Below is a small trained network, with its code and all its weights. Each question gives an input and a class and asks what happens when units are switched off, that is, made to give their printed mean instead of their output.

import numpy as np


def w(rows, s, z=0):
    codes = np.array(rows[::2]) - 128.0
    scale = np.full(codes.shape[1], s)
    scale[-1] = z or s
    return codes * scale


def norm(h):
    return h / np.sqrt((h * h).mean(-1, keepdims=True) + 1e-5)


def f(y):
    return y / 2 * (1 + np.tanh(0.7978845608 * (y + 0.044715 * y**3)))


def log_softmax(a):
    a = a - a.max(-1, keepdims=True)
    return a - np.log(np.exp(a).sum(-1, keepdims=True))


def net(x, mask):
    res = np.array(x, float).reshape(1, 8) / 4 @ E
    u = 0
    for l in range(3):
        y = f(norm(res) @ A[l][:, :-1].T + A[l][:, -1])
        res = res + np.where(mask[u : u + 13], y, B[l][:, -1]) @ B[l][:, :-1]
        u += 13
    return log_softmax(norm(res)[-1] @ U[:, :-1].T + U[:, -1])


A, B = {}, {}
E = w([
[122,114,23,121,91,249],'x0',
[158,45,159,148,56,16],'x1',
[241,162,207,106,103,86],'x2',
[167,193,62,251,35,133],'x3',
[60,203,159,94,219,73],'x4',
[181,142,132,150,210,158],'x5',
[39,124,204,52,2,200],'x6',
[124,78,220,249,50,156],'x7',
],0.00098)
A[0] = w([
[64,142,114,103,151,200,62],'0.n0',
[175,103,152,149,146,79,158],'0.n1',
[199,145,137,105,104,162,44],'0.n2',
[166,126,89,153,124,156,7],'0.n3',
[119,118,147,153,173,201,45],'0.n4',
[89,176,69,172,167,99,97],'0.n5',
[99,107,179,36,200,89,105],'0.n6',
[152,122,118,122,140,127,54],'0.n7',
[177,171,9,91,208,125,50],'0.n8',
[135,137,81,127,119,124,124],'0.n9',
[45,135,92,80,100,241,53],'0.n10',
[199,121,71,255,83,175,115],'0.n11',
[109,116,113,178,156,210,129],'0.n12',
],0.0034,0.0013)
B[0] = w([
[144,132,35,68,67,95,152],'0.n0',
[49,140,42,91,125,173,182],'0.n1',
[169,185,119,176,115,179,102],'0.n2',
[168,131,164,80,131,111,85],'0.n3',
[195,107,91,119,85,42,122],'0.n4',
[126,193,117,166,252,106,151],'0.n5',
[96,136,159,38,169,79,216],'0.n6',
[159,145,119,115,93,139,93],'0.n7',
[91,158,191,200,72,144,221],'0.n8',
[108,125,137,135,119,75,132],'0.n9',
[38,177,33,66,127,175,208],'0.n10',
[107,102,180,12,188,141,244],'0.n11',
[124,107,111,91,142,56,180],'0.n12',
],0.002,0.0011)
A[1] = w([
[93,167,136,164,209,175,139],'1.n0',
[130,133,159,174,80,100,75],'1.n1',
[131,119,132,152,83,26,112],'1.n2',
[248,182,119,101,85,195,65],'1.n3',
[26,96,117,149,105,58,128],'1.n4',
[78,115,236,201,22,145,8],'1.n5',
[89,115,80,104,191,65,128],'1.n6',
[159,110,128,60,62,29,183],'1.n7',
[52,150,98,111,109,214,74],'1.n8',
[227,203,120,144,101,208,45],'1.n9',
[156,2,130,125,92,142,17],'1.n10',
[138,176,182,43,201,110,186],'1.n11',
[126,130,79,143,34,5,167],'1.n12',
],0.0034,0.0012)
B[1] = w([
[190,173,111,158,70,72,189],'1.n0',
[170,113,84,96,127,132,107],'1.n1',
[202,139,68,89,183,195,133],'1.n2',
[159,121,183,170,155,224,141],'1.n3',
[196,149,157,111,142,188,173],'1.n4',
[222,163,127,80,39,4,159],'1.n5',
[165,150,186,149,88,186,199],'1.n6',
[125,158,141,97,249,173,182],'1.n7',
[143,168,57,83,107,144,180],'1.n8',
[144,85,174,139,135,187,131],'1.n9',
[113,81,67,196,174,79,138],'1.n10',
[62,89,168,156,98,112,252],'1.n11',
[205,135,115,72,211,143,154],'1.n12',
],0.0033,0.0014)
A[2] = w([
[175,114,196,176,145,50,73],'2.n0',
[183,111,191,176,176,72,147],'2.n1',
[119,69,91,138,125,117,185],'2.n2',
[194,83,57,182,113,120,83],'2.n3',
[148,217,131,126,169,122,120],'2.n4',
[114,36,80,188,169,130,75],'2.n5',
[101,192,126,234,155,84,52],'2.n6',
[167,122,151,103,3,48,8],'2.n7',
[95,109,153,114,82,82,91],'2.n8',
[88,109,191,130,158,129,117],'2.n9',
[193,155,88,216,98,108,117],'2.n10',
[87,179,71,123,113,148,142],'2.n11',
[70,100,179,78,135,102,63],'2.n12',
],0.0049,0.0017)
B[2] = w([
[95,185,126,119,58,164,212],'2.n0',
[127,188,56,124,49,159,249],'2.n1',
[93,156,118,142,61,39,156],'2.n2',
[65,111,221,108,153,83,148],'2.n3',
[148,26,76,172,154,65,176],'2.n4',
[135,49,180,157,44,63,152],'2.n5',
[124,189,19,251,195,63,176],'2.n6',
[251,180,75,50,58,60,160],'2.n7',
[165,177,168,107,172,139,137],'2.n8',
[155,191,214,145,154,98,177],'2.n9',
[25,72,185,58,210,157,165],'2.n10',
[66,105,70,80,52,178,185],'2.n11',
[49,156,184,106,178,102,166],'2.n12',
],0.0028,0.002)
U = w([
[178,91,196,177,113,247,2],'0',
[68,146,29,210,206,95,175],'1',
[218,100,88,81,218,120,42],'2',
[36,137,9,40,51,215,242],'3',
[232,159,133,29,21,58,157],'4',
[101,5,152,171,66,47,121],'5',
[142,212,152,191,136,67,97],'6',
[41,164,237,34,196,92,125],'7',
],0.011,0.00086)

Each question gives the input, the list of numbers given to net, and the class t.
The units are the neurons (one row each of A and B). Each row of codes is followed by its name. A weight is (code - 128) times the scale printed after its matrix; where a second scale follows, it is the last column's (A, B and U).
mask holds one flag per neuron, layer by layer. A switched-off neuron (its flag False) gives its mean, the last column of its row in B, instead of its output. The means were averaged over made-up inputs and are rounded, as every weight is.
A unit's drop is (log p(t) with every unit on - log p(t) with that unit switched off) / (log p(t) with every unit on - log p(t) with every unit switched off).
The circuit of an input: a set's keep is (log p(t) with only the set's units on - log p(t) with every unit switched off) / (log p(t) with every unit on - log p(t) with every unit switched off). Starting from the 12 units with the biggest drops (on a tie, the unit counted first), units are removed one at a time, each time the one whose removal leaves the highest keep (on an exact tie, the one counted first), for as long as the keep stays at least 0.8.
circuit, biggest first: the units of the circuit, biggest drop first
unit that matters most: the unit with the biggest drop
top k neurons: the k neurons with the biggest drops, biggest first
k most important neurons of layer l: the k neurons of layer l with the biggest drops, biggest first
drop when u is switched off: that unit's drop, to one decimal
input [8,5,2,-1,3,1,0,6], class 4: circuit, biggest first => (1.n5)
input [-3,5,-1,8,0,8,-1,6], class 4: top 3 neurons => (1.n5, 0.n11, 2.n7)
input [6,-5,7,7,5,6,0,-2], class 0: circuit, biggest first => (1.n9, 1.n3)
input [8,-1,2,8,0,-1,-1,1], class 0: circuit, biggest first => (1.n3, 1.n9)
input [-5,3,-7,0,0,-8,8,0], class 4: circuit, biggest first => (1.n5, 2.n7)
input [2,4,-2,-7,-6,-5,-3,-4], class 5: circuit, biggest first => (1.n10, 2.n5)
input [-7,0,-3,8,7,-4,1,-1], class 1: top 2 neurons => (0.n5, 2.n4)
input [-3,3,-2,6,-2,-8,4,-6], class 2: top 2 neurons => (1.n12, 1.n7)
input [1,4,-5,-8,-8,-3,-4,-6], class 5: top 2 neurons => (2.n5, 1.n10)
input [-8,-1,-4,-1,-4,5,0,-5], class 6: top 2 neurons => (0.n11, 1.n0)
input [8,6,6,-8,-8,0,-5,-6], class 5: 2 most important neurons of layer 2 => (2.n5, 2.n2)
input [-8,3,-5,-3,-1,1,-6,-4], class 6: 2 most important neurons of layer 0 => (0.n6, 0.n10)
input [-6,8,0,-4,-3,-4,-5,2], class 2: 2 most important neurons of layer 0 => (0.n1, 0.n8)
input [-1,0,-7,-8,-3,6,-5,2], class 5: circuit, biggest first => (2.n5)
input [6,2,1,0,-6,2,6,4], class 4: top 3 neurons => (1.n5, 2.n7, 0.n1)
input [-6,4,-2,-8,1,5,6,8], class 4: 2 most important neurons of layer 2 => (2.n7, 2.n10)
input [6,5,-2,-6,-5,-2,-3,-6], class 5: 2 most important neurons of layer 2 => (2.n5, 2.n1)
input [3,6,-2,-7,-6,4,8,4], class 4: top 2 neurons => (1.n5, 2.n7)
input [3,-4,2,-3,-4,1,-4,1], class 0: 2 most important neurons of layer 0 => (0.n2, 0.n8)
input [-1,4,-4,-1,1,-5,-2,-5], class 2: top 2 neurons => (0.n11, 1.n4)
input [-1,-4,7,4,1,3,7,-3], class 0: 2 most important neurons of layer 1 => (1.n3, 1.n9)
input [0,8,6,-7,2,-7,-4,-2], class 7: unit that matters most => 0.n6
input [-2,6,-8,2,4,4,6,4], class 4: drop when 1.n5 is switched off => 1.1
input [2,7,4,0,4,-6,-2,-8], class 2: drop when 2.n10 is switched off => 0.1
input [-6,8,-3,6,-6,0,-3,-4], class 2: drop when 1.n12 is switched off => 0.4
input [1,-3,3,-5,-7,5,-6,-5], class 0: drop when 1.n9 is switched off => 0.1
input [-1,0,1,2,7,8,-1,-4], class 1: unit that matters most => 2.n6
